Here is a tiny trained network, its code and every weight. The questions are about switching its units off for an input and a class, where a switched-off unit gives its printed mean instead of its output.

import numpy as np


def w(rows, s, z=0):
    codes = np.array(rows[::2]) - 128.0
    scale = np.full(codes.shape[1], s)
    scale[-1] = z or s
    return codes * scale


def f(y):
    return y / 2 * (1 + np.tanh(0.7978845608 * (y + 0.044715 * y**3)))


def log_softmax(a):
    a = a - a.max(-1, keepdims=True)
    return a - np.log(np.exp(a).sum(-1, keepdims=True))


def net(x, mask):
    res = np.array(x, float).reshape(1, 3) / 4 @ E
    y = f(res @ A[0][:, :-1].T + A[0][:, -1])
    res = res + np.where(mask, y, B[0][:, -1]) @ B[0][:, :-1]
    return log_softmax(res[-1] @ U[:, :-1].T + U[:, -1])


A, B = {}, {}
E = w([
[71,198,76,39,153,212,165,24,156,176,158,74],'x0',
[179,3,119,116,167,191,69,75,113,40,211,90],'x1',
[254,141,178,26,41,119,170,68,199,132,177,155],'x2',
],0.008)
A[0] = w([
[86,243,120,156,52,77,199,217,152,253,38,180,91],'N1',
[169,58,92,119,177,158,51,138,144,73,221,42,97],'N2',
[41,174,64,46,168,184,159,66,138,143,191,44,97],'N3',
[69,168,31,67,110,194,164,104,178,164,146,21,96],'N4',
[85,116,64,245,201,157,109,163,86,148,125,66,87],'N5',
[205,113,183,66,72,98,151,108,212,96,147,203,101],'N6',
[53,126,22,128,214,118,66,154,73,119,94,89,94],'N7',
[167,39,233,205,80,86,93,198,115,61,85,189,118],'N8',
[83,158,56,28,153,230,188,76,161,183,113,36,141],'N9',
[199,30,114,141,157,180,68,106,82,79,183,86,92],'N10',
[211,147,179,14,79,128,158,63,228,152,175,185,198],'N11',
[145,86,172,143,102,84,104,230,101,83,94,222,95],'N12',
[200,132,199,79,44,146,177,101,159,136,203,173,82],'N13',
[48,117,54,160,182,146,95,139,73,106,109,125,147],'N14',
[201,126,197,67,23,107,140,77,172,139,153,132,90],'N15',
[102,111,57,198,144,193,109,171,67,149,56,75,253],'N16',
[221,96,203,176,88,77,134,229,82,63,94,146,116],'N17',
[79,149,136,221,183,129,115,152,70,104,113,78,78],'N18',
[138,78,135,128,171,181,70,86,112,16,192,108,148],'N19',
],0.0057,0.012)
B[0] = w([
[123,187,181,90,196,111,180,119,117,177,85,94,196],'N1',
[127,174,171,86,176,114,161,112,98,171,96,94,169],'N2',
[184,92,89,146,97,110,142,162,121,163,163,84,186],'N3',
[160,99,100,131,98,112,141,150,119,161,148,84,176],'N4',
[131,135,122,148,101,164,104,97,86,134,93,132,167],'N5',
[133,139,102,150,120,172,86,98,73,157,103,165,179],'N6',
[132,144,113,138,93,180,87,65,50,135,107,152,167],'N7',
[166,89,78,137,107,85,138,165,133,149,166,92,199],'N8',
[157,86,106,154,132,98,134,164,168,144,163,93,210],'N9',
[120,160,172,72,168,109,153,93,99,178,90,90,170],'N10',
[140,115,129,160,139,140,90,114,150,96,109,162,251],'N11',
[154,125,99,138,124,129,149,156,113,175,160,76,168],'N12',
[136,135,116,147,109,162,99,76,60,136,106,141,173],'N13',
[122,135,123,163,113,139,109,100,117,109,130,165,181],'N14',
[139,140,125,159,116,160,99,109,81,131,99,139,177],'N15',
[133,106,142,172,162,142,94,137,180,99,130,170,243],'N16',
[157,87,87,133,101,106,119,151,135,135,138,91,189],'N17',
[136,169,80,100,93,212,138,72,11,197,103,106,151],'N18',
[105,164,170,97,169,75,164,140,139,153,99,137,190],'N19',
],0.013)
U = w([
[159,68,35,141,104,94,133,164,146,145,169,52,119],'0',
[138,148,106,154,110,204,69,74,98,125,100,211,78],'1',
[129,213,242,78,185,91,189,113,131,159,91,87,106],'2',
[129,83,173,164,163,99,84,152,249,50,141,251,254],'3',
[95,139,111,94,97,130,133,124,146,101,122,136,98],'4',
[127,144,127,102,90,132,169,120,121,96,156,121,102],'5',
[112,138,133,105,97,137,144,136,135,89,163,116,103],'6',
],0.014,0.0096)

Each question gives the input, the list of numbers given to net, and the class t.
The units are the neurons (one row each of A and B). Each row of codes is followed by its name. A weight is (code - 128) times the scale printed after its matrix; where a second scale follows, it is the last column's (A, B and U).
mask holds one flag per neuron, in row order. A switched-off neuron (its flag False) gives its mean, the last column of its row in B, instead of its output. The means were averaged over made-up inputs and are rounded, as every weight is.
A unit's drop is (log p(t) with every unit on - log p(t) with that unit switched off) / (log p(t) with every unit on - log p(t) with every unit switched off).
The circuit of an input: a set's keep is (log p(t) with only the set's units on - log p(t) with every unit switched off) / (log p(t) with every unit on - log p(t) with every unit switched off). Starting from the 12 units with the biggest drops (on a tie, the unit counted first), units are removed one at a time, each time the one whose removal leaves the highest keep (on an exact tie, the one counted first), for as long as the keep stays at least 0.8.
units of the circuit, in order: the units of the circuit, biggest drop first
unit that matters most: the unit with the biggest drop
k most important neurons: the k neurons with the biggest drops, biggest first
drop when u is switched off: that unit's drop, to one decimal
input [-4,-4,5], class 1: units of the circuit, in order => [N6]
input [-1,-8,8], class 1: 2 most important neurons => [N6, N11]
input [7,4,8], class 1: 2 most important neurons => [N11, N13]
input [-4,-5,-2], class 2: 2 most important neurons => [N1, N9]
input [4,6,-5], class 2: 2 most important neurons => [N19, N2]
input [1,6,-6], class 1: 4 most important neurons => [N7, N1, N14, N5]
input [3,-4,-3], class 2: 3 most important neurons => [N1, N11, N8]
input [-2,3,3], class 3: 2 most important neurons => [N1, N18]
input [1,-3,3], class 3: 2 most important neurons => [N18, N7]
input [8,-4,7], class 0: 2 most important neurons => [N9, N3]
input [7,-3,-2], class 0: drop when N12 is switched off => 0.0
input [0,-3,-1], class 3: drop when N10 is switched off => 0.2
input [-6,7,-2], class 2: drop when N3 is switched off => 0.1
input [-6,-2,8], class 1: unit that matters most => N6
